Below is a small trained network, with its code and all its weights. Each question gives an input and a class and asks what happens when units are switched off, that is, made to give their printed mean instead of their output.

import numpy as np


def w(rows, s, z=0):
    codes = np.array(rows[::2]) - 128.0
    scale = np.full(codes.shape[1], s)
    scale[-1] = z or s
    return codes * scale


def f(y):
    return y / 2 * (1 + np.tanh(0.7978845608 * (y + 0.044715 * y**3)))


def log_softmax(a):
    a = a - a.max(-1, keepdims=True)
    return a - np.log(np.exp(a).sum(-1, keepdims=True))


def net(x, mask):
    res = np.array(x, float).reshape(1, 4) / 4 @ E
    y = f(res @ A[0][:, :-1].T + A[0][:, -1])
    res = res + np.where(mask, y, B[0][:, -1]) @ B[0][:, :-1]
    return log_softmax(res[-1] @ U[:, :-1].T + U[:, -1])


A, B = {}, {}
E = w([
[254,123,128,191],'x0',
[99,61,59,213],'x1',
[107,214,117,221],'x2',
[154,170,5,101],'x3',
],0.0094)
A[0] = w([
[107,182,134,175,16],'N0',
[88,51,89,180,23],'N1',
[11,140,108,61,83],'N2',
[123,203,174,62,38],'N3',
[165,107,131,130,78],'N4',
[115,41,79,165,5],'N5',
[156,122,125,137,148],'N6',
[143,164,92,123,81],'N7',
[169,172,177,99,50],'N8',
[192,99,136,134,99],'N9',
[102,130,126,123,91],'N10',
[246,138,156,130,134],'N11',
[129,145,109,121,93],'N12',
[155,76,109,68,81],'N13',
[144,127,76,93,83],'N14',
[180,163,155,57,48],'N15',
[59,174,137,80,119],'N16',
[127,112,168,139,66],'N17',
[125,112,143,130,94],'N18',
[60,132,140,118,142],'N19',
[148,181,71,85,99],'N20',
[117,118,194,138,131],'N21',
[160,131,136,145,77],'N22',
[152,62,121,93,41],'N23',
[99,110,183,136,82],'N24',
[140,130,127,121,106],'N25',
[172,96,142,40,49],'N26',
[128,92,177,136,93],'N27',
[157,186,116,78,100],'N28',
[160,69,139,69,27],'N29',
[126,128,192,137,117],'N30',
[100,135,120,105,69],'N31',
[208,161,148,161,87],'N32',
[129,140,93,108,132],'N33',
[121,164,131,166,61],'N34',
[194,101,122,150,125],'N35',
[136,122,61,107,115],'N36',
[117,90,231,168,118],'N37',
[151,151,149,109,73],'N38',
[119,254,160,152,58],'N39',
[149,151,163,92,22],'N40',
[159,169,53,74,125],'N41',
[114,159,125,171,36],'N42',
[110,127,118,112,126],'N43',
],0.018,0.0033)
B[0] = w([
[92,104,188,174,176],'N0',
[107,199,167,3,205],'N1',
[147,19,75,104,247],'N2',
[112,197,138,24,210],'N3',
[127,97,126,130,150],'N4',
[98,209,159,28,195],'N5',
[137,113,114,113,148],'N6',
[140,145,116,163,161],'N7',
[121,180,128,50,191],'N8',
[128,72,107,113,181],'N9',
[133,110,128,121,139],'N10',
[143,34,73,87,239],'N11',
[138,135,132,142,137],'N12',
[102,99,184,191,190],'N13',
[145,156,115,177,171],'N14',
[109,181,149,58,207],'N15',
[141,54,94,90,205],'N16',
[146,148,116,151,154],'N17',
[132,132,127,140,134],'N18',
[137,69,109,126,189],'N19',
[160,172,94,182,197],'N20',
[158,162,92,172,189],'N21',
[131,100,123,119,148],'N22',
[94,110,184,174,176],'N23',
[158,144,99,163,178],'N24',
[125,129,123,127,130],'N25',
[79,119,206,165,212],'N26',
[145,152,112,168,173],'N27',
[137,178,105,99,185],'N28',
[97,89,192,192,194],'N29',
[159,163,95,159,182],'N30',
[128,108,117,118,146],'N31',
[130,52,101,103,205],'N32',
[143,138,113,158,157],'N33',
[101,112,168,152,161],'N34',
[135,75,89,104,187],'N35',
[154,169,103,168,182],'N36',
[170,192,74,203,234],'N37',
[120,145,125,95,153],'N38',
[66,111,238,180,215],'N39',
[120,168,136,89,168],'N40',
[178,179,86,188,216],'N41',
[108,119,183,144,162],'N42',
[125,112,118,135,141],'N43',
],0.041,0.013)
U = w([
[142,17,45,96,90],'0',
[203,242,58,241,101],'1',
[78,232,154,26,255],'2',
[24,109,255,231,22],'3',
],0.0069,0.0028)

Each question gives the input, the list of numbers given to net, and the class t.
The units are the neurons (one row each of A and B). Each row of codes is followed by its name. A weight is (code - 128) times the scale printed after its matrix; where a second scale follows, it is the last column's (A, B and U).
mask holds one flag per neuron, in row order. A switched-off neuron (its flag False) gives its mean, the last column of its row in B, instead of its output. The means were averaged over made-up inputs and are rounded, as every weight is.
A unit's drop is (log p(t) with every unit on - log p(t) with that unit switched off) / (log p(t) with every unit on - log p(t) with every unit switched off).
The circuit of an input: a set's keep is (log p(t) with only the set's units on - log p(t) with every unit switched off) / (log p(t) with every unit on - log p(t) with every unit switched off). Starting from the 12 units with the biggest drops (on a tie, the unit counted first), units are removed one at a time, each time the one whose removal leaves the highest keep (on an exact tie, the one counted first), for as long as the keep stays at least 0.8.
units of the circuit, in order: the units of the circuit, biggest drop first
top k neurons: the k neurons with the biggest drops, biggest first
drop of u: that unit's drop, to one decimal
input [4,-4,8,3], class 3: units of the circuit, in order => [N39]
input [2,-4,-1,4], class 1: top 4 neurons => [N41 N1 N20 N5]
input [8,1,6,-8], class 0: top 2 neurons => [N11 N32]
input [2,-8,-4,8], class 1: top 4 neurons => [N41 N20 N14 N1]
input [-7,-3,3,-7], class 0: top 4 neurons => [N2 N16 N19 N41]
input [7,-7,5,6], class 0: top 4 neurons => [N11 N32 N1 N5]
input [6,0,6,0], class 0: top 4 neurons => [N11 N32 N26 N35]
input [-5,7,-1,2], class 2: top 2 neurons => [N1 N5]
input [7,8,7,7], class 2: top 4 neurons => [N5 N1 N2 N37]
input [6,-6,7,-5], class 3: top 4 neurons => [N39 N2 N0 N16]
input [3,7,1,-7], class 1: top 2 neurons => [N37 N3]
input [3,-5,2,-4], class 2: top 3 neurons => [N8 N41 N3]
input [4,-8,6,7], class 2: top 2 neurons => [N3 N15]
input [1,-6,6,-4], class 2: units of the circuit, in order => [N3]
input [6,-1,6,-6], class 0: top 3 neurons => [N32 N11 N41]
input [-6,0,-8,6], class 3: top 2 neurons => [N26 N13]
input [8,-7,1,6], class 0: top 2 neurons => [N11 N32]
input [5,5,7,-2], class 3: drop of N43 => 0.0
input [3,6,1,-7], class 1: drop of N37 => 2.6
input [5,0,-3,7], class 1: units of the circuit, in order => [N41]
input [-1,-2,-6,-8], class 1: drop of N37 => 0.1
input [-6,8,-8,0], class 2: drop of N39 => 0.4
